Below are the code and all the weights of a small trained network. Each question names an input and a class and asks about switching units off, where a switched-off unit gives its printed mean instead of its output.

import numpy as np


def w(rows, s, z=0):
    codes = np.array(rows[::2]) - 128.0
    scale = np.full(codes.shape[1], s)
    scale[-1] = z or s
    return codes * scale


def f(y):
    return y / 2 * (1 + np.tanh(0.7978845608 * (y + 0.044715 * y**3)))


def log_softmax(a):
    a = a - a.max(-1, keepdims=True)
    return a - np.log(np.exp(a).sum(-1, keepdims=True))


def net(x, mask):
    res = np.array(x, float).reshape(1, 5) / 4 @ E
    y = f(res @ A[0][:, :-1].T + A[0][:, -1])
    res = res + np.where(mask, y, B[0][:, -1]) @ B[0][:, :-1]
    return log_softmax(res[-1] @ U[:, :-1].T + U[:, -1])


A, B = {}, {}
E = w([
[198,191,162],'x0',
[85,126,199],'x1',
[127,131,130],'x2',
[195,2,145],'x3',
[126,130,128],'x4',
],0.0086)
A[0] = w([
[174,117,35,140],'neuron 0',
[106,159,115,57],'neuron 1',
[170,168,138,112],'neuron 2',
[147,80,182,119],'neuron 3',
[171,149,6,99],'neuron 4',
[163,167,155,41],'neuron 5',
[45,54,109,87],'neuron 6',
[96,110,124,60],'neuron 7',
[125,111,124,255],'neuron 8',
[169,157,146,99],'neuron 9',
[162,151,150,98],'neuron 10',
[97,110,105,82],'neuron 11',
[103,132,220,94],'neuron 12',
[81,96,75,128],'neuron 13',
[178,159,159,75],'neuron 14',
[120,149,128,55],'neuron 15',
[106,164,118,130],'neuron 16',
[96,113,94,171],'neuron 17',
[116,153,122,43],'neuron 18',
[111,190,161,127],'neuron 19',
[103,182,168,53],'neuron 20',
[82,107,202,116],'neuron 21',
[111,38,96,183],'neuron 22',
[100,140,119,53],'neuron 23',
[134,162,136,95],'neuron 24',
[127,119,128,29],'neuron 25',
[75,149,137,38],'neuron 26',
[186,132,184,190],'neuron 27',
[111,172,86,100],'neuron 28',
[98,122,218,64],'neuron 29',
[220,202,223,80],'neuron 30',
[164,133,33,79],'neuron 31',
[46,77,66,70],'neuron 32',
[86,105,107,117],'neuron 33',
[119,111,184,187],'neuron 34',
[129,80,150,113],'neuron 35',
[121,171,136,75],'neuron 36',
[185,149,64,120],'neuron 37',
[164,139,74,48],'neuron 38',
[83,103,90,142],'neuron 39',
[163,63,152,68],'neuron 40',
[93,109,114,86],'neuron 41',
[92,154,113,50],'neuron 42',
[67,143,93,96],'neuron 43',
[211,100,158,109],'neuron 44',
],0.014,0.0067)
B[0] = w([
[56,128,152,204],'neuron 0',
[129,47,83,138],'neuron 1',
[148,128,127,165],'neuron 2',
[99,115,82,197],'neuron 3',
[73,107,172,210],'neuron 4',
[140,92,124,134],'neuron 5',
[187,139,125,207],'neuron 6',
[155,61,144,119],'neuron 7',
[128,189,121,236],'neuron 8',
[157,107,137,148],'neuron 9',
[174,108,141,140],'neuron 10',
[173,93,137,126],'neuron 11',
[96,108,171,180],'neuron 12',
[174,124,165,172],'neuron 13',
[189,84,128,150],'neuron 14',
[127,99,115,116],'neuron 15',
[151,130,81,178],'neuron 16',
[145,146,141,174],'neuron 17',
[134,38,90,120],'neuron 18',
[118,136,94,217],'neuron 19',
[106,93,97,174],'neuron 20',
[91,130,169,191],'neuron 21',
[109,182,114,254],'neuron 22',
[134,85,113,120],'neuron 23',
[149,114,110,142],'neuron 24',
[139,2,120,103],'neuron 25',
[118,106,112,145],'neuron 26',
[135,155,123,221],'neuron 27',
[127,120,107,180],'neuron 28',
[48,47,156,166],'neuron 29',
[192,102,165,242],'neuron 30',
[73,78,193,172],'neuron 31',
[217,90,150,187],'neuron 32',
[163,129,142,150],'neuron 33',
[95,156,128,201],'neuron 34',
[126,124,89,171],'neuron 35',
[134,109,110,151],'neuron 36',
[104,124,170,187],'neuron 37',
[103,67,157,134],'neuron 38',
[201,142,167,170],'neuron 39',
[108,94,72,196],'neuron 40',
[158,103,145,129],'neuron 41',
[128,86,105,140],'neuron 42',
[149,128,105,173],'neuron 43',
[127,144,77,210],'neuron 44',
],0.0095,0.0063)
U = w([
[143,194,118,254],'0',
[229,125,150,80],'1',
[68,112,182,63],'2',
[142,208,102,175],'3',
[132,129,8,45],'4',
],0.013,0.0085)

Each question gives the input, the list of numbers given to net, and the class t.
The units are the neurons (one row each of A and B). Each row of codes is followed by its name. A weight is (code - 128) times the scale printed after its matrix; where a second scale follows, it is the last column's (A, B and U).
mask holds one flag per neuron, in row order. A switched-off neuron (its flag False) gives its mean, the last column of its row in B, instead of its output. The means were averaged over made-up inputs and are rounded, as every weight is.
A unit's drop is (log p(t) with every unit on - log p(t) with that unit switched off) / (log p(t) with every unit on - log p(t) with every unit switched off).
The circuit of an input: a set's keep is (log p(t) with only the set's units on - log p(t) with every unit switched off) / (log p(t) with every unit on - log p(t) with every unit switched off). Starting from the 12 units with the biggest drops (on a tie, the unit counted first), units are removed one at a time, each time the one whose removal leaves the highest keep (on an exact tie, the one counted first), for as long as the keep stays at least 0.8.
units of the circuit, in order: the units of the circuit, biggest drop first
unit that matters most: the unit with the biggest drop
k most important neurons: the k neurons with the biggest drops, biggest first
drop when u is switched off: that unit's drop, to one decimal
input [2,-2,3,8,6], class 4: units of the circuit, in order => neuron 40; neuron 44
input [-4,-8,-5,-6,-6], class 2: units of the circuit, in order => neuron 4; neuron 31
input [-8,8,-7,6,1], class 1: units of the circuit, in order => neuron 6
input [-6,-8,2,-5,-6], class 2: units of the circuit, in order => neuron 4; neuron 31
input [-1,-5,1,-7,4], class 4: 3 most important neurons => neuron 1; neuron 16; neuron 28
input [-8,5,6,-1,-5], class 1: units of the circuit, in order => neuron 32; neuron 6
input [8,-8,4,-3,7], class 1: 2 most important neurons => neuron 30; neuron 14
input [7,-8,3,-8,-4], class 2: units of the circuit, in order => neuron 4; neuron 31; neuron 37
input [-7,-8,-2,3,6], class 2: 4 most important neurons => neuron 0; neuron 31; neuron 4; neuron 30
input [-2,-7,6,4,0], class 2: units of the circuit, in order => neuron 31; neuron 0
input [8,-2,4,-4,2], class 1: units of the circuit, in order => neuron 30; neuron 14
input [1,6,-5,-6,-5], class 2: 2 most important neurons => neuron 29; neuron 12
input [2,4,-3,-5,-1], class 4: 2 most important neurons => neuron 20; neuron 19
input [1,6,5,-3,1], class 2: unit that matters most => neuron 29
input [4,8,2,0,4], class 2: 2 most important neurons => neuron 29; neuron 12
input [-4,0,7,7,-4], class 3: 2 most important neurons => neuron 22; neuron 8
input [-4,2,-6,-7,4], class 4: drop when neuron 26 is switched off => 0.1
input [-8,-2,6,0,7], class 1: drop when neuron 32 is switched off => 0.2
input [3,6,2,7,-1], class 4: drop when neuron 21 is switched off => -0.1
input [8,2,3,1,-3], class 1: units of the circuit, in order => neuron 30
input [-3,-7,6,-2,-2], class 2: drop when neuron 4 is switched off => 0.2
